Each row has a name. Each piece below is followed by the name of the row it came from, unless a question asks for something else. Each question is about the rows just above it.

V: [135 127  99 123 117 116 120 123]
R: [106 165 170 109 131 179 121 105]
H: [170 175 133  85 177 203 189 167]
T: [124 127 100 123 117 116 120 122]
After [127  99 123], its row goes on with
[117 116 120 123]
q: [120 122]
T
Go on from [127  99 123 117] to the end of its row.
[116 120 123]

Zomi: [117 163 105  96 144 123 126 153]
leto: [121 121 115 122 116 151 137 118]
Vosit: [133 105 163 130 124 128 138 114]
taral: [118 110 176 169  99 140 162  78]
durog: [132 149  94  98 144 122 121 148]
Setep: [126 129 125 125 127 132 130 128]
vok: [117 134 144 132 128 126 128 133]
sobev: [132 122 119 138  89 159 195  43]
boto: [112 137 154 136 128 124 130 134]
q: [169  99]
taral
q: [126 129 125]
Setep
[163 105] is in which row?
Zomi

Q: [124 116 123 141 124 121 116 120 154 136 111 137 131 133 147 131]
A: [128 121 121 114 130 122  65 130 153 177 116 124 161 128  82 132]
Y: [128 121 121 114 130 122  65 130 153 177 116 124 161 128 124 132]
U: [120 154 136 111 138 131  64 130 131  94 132 140 103 129  99 122]
[130 131] is in which row?
U
q: [140 103 129  99]
U
[120 154 136 111 137 131 133 147 131] is in which row?
Q
Go on from [128 124] to the end of its row.
[132]

sabe: [157  92 137 141 117 126  82 116 133 139 119 127  66 120]
fav: [149 119 137 122 117 117 100 143 124 133 105 130 100 121]
Deve: [151 105 133 137 117 122 101 143 124 133 119 130  84 122]
vas: [150 120 131 138 160 122  91  89 133 142 100 130  98 121]
zev: [123 105 133 137 117 122 100 117 124 143 119 130  84 122]
q: [160 122  91  89 133 142 100 130  98 121]
vas
Where do [133 137 117 122 101 143] appear?
Deve
q: [105 133 137 117 122 101 143 124 133 119]
Deve
Go on from [100 143 124 133] to the end of its row.
[105 130 100 121]

vil: [ 99 147 128 144 122 150 143 154 165 156 144 154 143 111 150 115]
nomel: [111 142 125 122 124 145 125 144 134 148 140 133 126 192  70 174]
Vumi: [111 142 125 125 124 145 125 144 134 148 140 133 126 116 145 117]
dulev: [187 136 149 181 122 103 183  82 136  82 109 135 158 192  69 174]
lom: [149 147 139 128 130 131 128 111 123 130 129 124 128 144 124 141]
pudov: [121 128 121 108 123 150 109 140 107 150 142 116 111 117 148 115]
q: [124 128]
lom
After [136 149 181 122 103], its row goes on with
[183  82 136  82 109 135 158 192  69 174]

lupem: [140 130 125 126 129]
nidi: [137 126 125 127 124]
paruz: [118 131 126 129 122]
bomet: [118 131 125 129 122]
Fub: [136 126 125 127 127]
Which row holds [118 131 126 129 122]?
paruz
Go on from [136 126 125] to the end of its row.
[127 127]
Go on from [131 125] to the end of its row.
[129 122]
The row with [136 126] is
Fub
The rest of the row after [130 125]:
[126 129]
The row with [131 125] is
bomet
After [137 126], its row goes on with
[125 127 124]

voza: [131 117 101  97]
dakob: [ 55  88 134 134]
Malut: [ 55  88 135  70]
leb: [ 55  88  62 134]
dof: [ 76  98 102  97]
Kerif: [163 173 129  70]
vez: [ 87  80 124  55]
Tabe: [100 102 115  51]
q: [124  55]
vez
q: [ 98 102]
dof
The rest of the row after [ 55  88 135]:
[70]
Go on from [100 102] to the end of its row.
[115  51]
Where do [ 88 134] appear?
dakob
Go on from [ 55  88 134] to the end of its row.
[134]

J: [132 119 129 123 135 131 124 127 120 132 140 139 131 122 128 128 122 130
 146 135 134 129 121 132 137 129 120 137 127 122 129 144 145 135 123 119
 129 112 123 128 141  99 127 158 167 119  98]
X: [126 145 159 159 123 123 119 132 129 128 139 139 164 122 110 122 160 131
 134 119 130 151 152 168 127 128 130 129 128 130 129 130 131 169 134 126
 161 158 129 165 127 163 167 158 168 152 164]
G: [134 142 149 141 121 130 104 142  71 123 115 125 152  91 130 124 144 123
 128 126 125 142 155 153 127  87  99 124 130 100  67 127 119 150  78  90
 149 152  59 152 129 165 154 146 148 144 158]
B: [123 121  99  99 138 127 146 128 140 135 118 114  93 133 149 131  93 122
 123 141 136 104  96  77 116 137 133 125 129 133 138 121 125  79 139 138
  90 114 147  84 127 115  91  97  88 119 110]
The rest of the row after [158 168]:
[152 164]
Where do [130 100  67 127 119 150  78  90 149] appear?
G

panag: [119 123 102 125 102 125]
luza: [ 98 112 119 121 107 133]
delap: [122  98 119 130 109 121]
vib: [110 112 118 121 101 111]
Kilit: [123 102 119  97 110 130]
resir: [145  90  95 138 136 131]
Pev: [166 170 108  73 159 148]
luz: [168 123 103 142 102  96]
Luvu: [132 115 145 135 100 172]
suleg: [ 63 113 148 117 130 142]
Which row holds [123 102 119]?
Kilit
Go on from [123 103 142 102] to the end of its row.
[96]
Which row holds [130 109 121]?
delap
The rest of the row after [112 118 121]:
[101 111]

rogi: [121 145 145  91 161 158 115 125 110 100 133 148 121 117 108]
los: [113 136 136 150 134 117 138 116 134 142 136 136 131 135 130]
tufik: [118 141 147 128 148 131 125 115 123 125 141 150 128 130 142]
raba: [118 141 147 128 148 131 125 115 123 125 141 150 129 130 142]
ledi: [121 145 145  91 161 158 103 116 134 143 136 136 131 135 130]
Go on from [136 150 134 117 138] to the end of its row.
[116 134 142 136 136 131 135 130]
The rest of the row after [116 134 142]:
[136 136 131 135 130]
After [125 141 150 128 130], its row goes on with
[142]
Where do [118 141 147 128 148 131 125 115 123 125 141 150 129 130 142] appear?
raba
[121 117] is in which row?
rogi

guf: [100 154 114 144 151 167]
nubob: [106 186  97  79 100 134]
Tanu: [100 208 114 144 151 167]
pav: [136 152  81 145  60 114]
Das: [152 145 136  60  81 160]
q: [136 152  81 145  60]
pav
The row with [100 208] is
Tanu
Which row holds [145  60 114]?
pav

salo: [131 133 138 131 128 137]
gafit: [ 93 113 143 100 124 118]
muza: [142 123 137  66 150 106]
Kado: [145 153 121 165 121 135]
zevu: [145 132 127 134 132 136]
gidok: [145 132 127 134 131 135]
Go on from [145 132 127 134 132] to the end of its row.
[136]
q: [134 131 135]
gidok
[137  66] is in which row?
muza

maguf: [141 118 143  97  76  88 151 145 106  84  74 140 162 102 142  96 143 128
 174]
Dalu: [130 152 152 194  52 146  97 135  74 124 137 148 142 144 156 108  95 156
 200]
minip: [140 130 171 111  95 105 148 137  89  67  73 140 162 124 153 112 111 157
 156]
rorer: [129 181 158 174  48 124 113 128 114 103 109 166 151 125 146  89 123 143
 173]
vosez: [139 111 127 127  69 100 142 171  74  80 128 133 170 113 124 115 136 116
 192]
gab: [130 166 148 183  43 135 104 133  91 111 129 156 149 134 148  98 110 146
 191]
Gusu: [140 134 164 113  88  99 143 131  76  70  86 141 174 132 145 109 108 154
 150]
Selil: [132 141 164 183  65 146  98 137  90  67 128 140 142 150 168 104  85 168
 193]
rek: [128 191 157 163  51 110 122 124 131  99  99 172 158 117 140  82 138 131
 160]
Go on from [ 73 140 162] to the end of its row.
[124 153 112 111 157 156]
After [137  89  67], its row goes on with
[ 73 140 162 124 153 112 111 157 156]

bam: [ 79 138  74 104  95 186  82 106 102  85 181 107 170 134  98 150  90 202
 170 144  79 197 151  98 105]
mupiv: [ 79 138  74 104  95 186  82 106 159  85 181 107 104 141 145 161 147 142
  68 179 171 109 138  98 105]
dotut: [170 134  98 150  89 169  90  89 159 102 145 103  79 134 146 161 147 151
 144 202 170  90 150  93 144]
The row with [ 79 134 146 161 147 151 144 202 170  90 150] is
dotut
q: [170 134  98 150  90]
bam
q: [ 79 138  74 104  95 186  82 106 102  85 181 107 170 134  98 150  90 202
 170 144  79 197 151  98 105]
bam
Go on from [145 161 147] to the end of its row.
[142  68 179 171 109 138  98 105]

roguz: [126  93 153 187 116 156 164  84 196 102 115]
tad: [176 199  55 158  80 171 181 183 143 168 183]
Fosu: [101 180 171 163 183  67 166 193 144 188 174]
dud: [ 68 196  71 201 101 178 168 101 187 115 198]
Kos: [ 93 146  67 110 154  89 196 193 124 113  96]
Lufi: [ 61 127 145 122  77 169  84 137 195 191  75]
vol: [ 90 195 168 161 116 146 191  96  73 186 145]
nak: [127  93 153  91 156  61 134 197  68 180 194]
pulot: [ 96 180 171  81  77 189 146 186 137  58 171]
naf: [126  94 153 187 135  63 101  83 131 154 150]
fiduk: [ 92  81 173 106 158 130 157 155 157 141 198]
After [166 193], its row goes on with
[144 188 174]
After [126  94 153 187], its row goes on with
[135  63 101  83 131 154 150]
After [126  93 153], its row goes on with
[187 116 156 164  84 196 102 115]
[101 180 171 163 183  67 166 193 144 188 174] is in which row?
Fosu
The rest of the row after [161 116 146]:
[191  96  73 186 145]

guzi: [ 95 165  94  57]
nafiv: [121  97 121 146]
Bis: [128 130 121  99]
Gusap: [ 97 122 147  78]
Which row holds [165  94]?
guzi
[121  99] is in which row?
Bis
q: [ 97 121]
nafiv

pamez: [ 93  52 103  94 128 137 126  87 120 212 137  90 134  81 140 126  89 105
 186 162]
fov: [ 77  88  86  49 128 137 124  87 120 212 137  90 134  80 140 126  89 105
 186 162]
loku: [ 86  49  88  77 126 143 121  83 120 211 148  77 129  82 137 131  91 130
 189 154]
The row with [ 93  52 103  94 128 137 126  87 120 212 137  90 134  81 140 126  89 105
 186 162] is
pamez
Which row holds [137 131  91]?
loku
Which row holds [211 148  77 129  82 137 131]?
loku
[86 49 88 77] is in which row?
loku

Girok: [141  98  72 120]
puz: [141  97  72 120]
Mazuv: [141  97  85 178]
Go on from [97 85] to the end of its row.
[178]
After [141  98], its row goes on with
[ 72 120]
Go on from [141  98  72] to the end of its row.
[120]
Go on from [98 72] to the end of its row.
[120]
q: [141  97  72 120]
puz

Zetu: [121 129 128 134 132 128 130 129 129 133 128 145 128 130 120 134 127 125
 130 132 131 130 122 132 131]
rufet: [121 128 128 131 127 118 129 128 128 129 140 128 130 132 126 127 130 130
 128 163 126 130 127 119 124]
desad: [127 128 128 126 132 129 129 128 131 129 130 130 116 127 129 128 130 128
 128 128 129 128 126 126 129]
mibo: [122 128 129 134 132 128 131 128 127 134 129 133 129 132 117 132 128 127
 130 140 130 133 122 130 129]
fum: [122 131 128 132 132 127 131 128 130 130 128 162 127 127 128 134 128 124
 129 128 133 128 123 131 130]
repuf: [118 128 128 116 163 122 120 128 122 129 130 130 116 153 139 114 125 112
 128 134 105 128 126 137 129]
meto: [122 128 129 133 131 127 131 128 126 134 131 131 127 132 120 131 128 128
 130 148 128 133 124 126 127]
kufi: [117 128 129 126 127 116 136 128 124 128 129 128 140 129 117 123 133 126
 129 138 127 136 124 124 128]
[128 134 128 124 129 128 133 128 123] is in which row?
fum
Go on from [129 117] to the end of its row.
[123 133 126 129 138 127 136 124 124 128]
q: [128 145 128 130 120 134 127 125 130 132 131 130]
Zetu
Where do [118 128 128 116 163 122 120 128 122 129 130 130 116 153 139 114 125 112
 128 134 105 128 126 137 129] appear?
repuf
Go on from [145 128 130 120 134] to the end of its row.
[127 125 130 132 131 130 122 132 131]

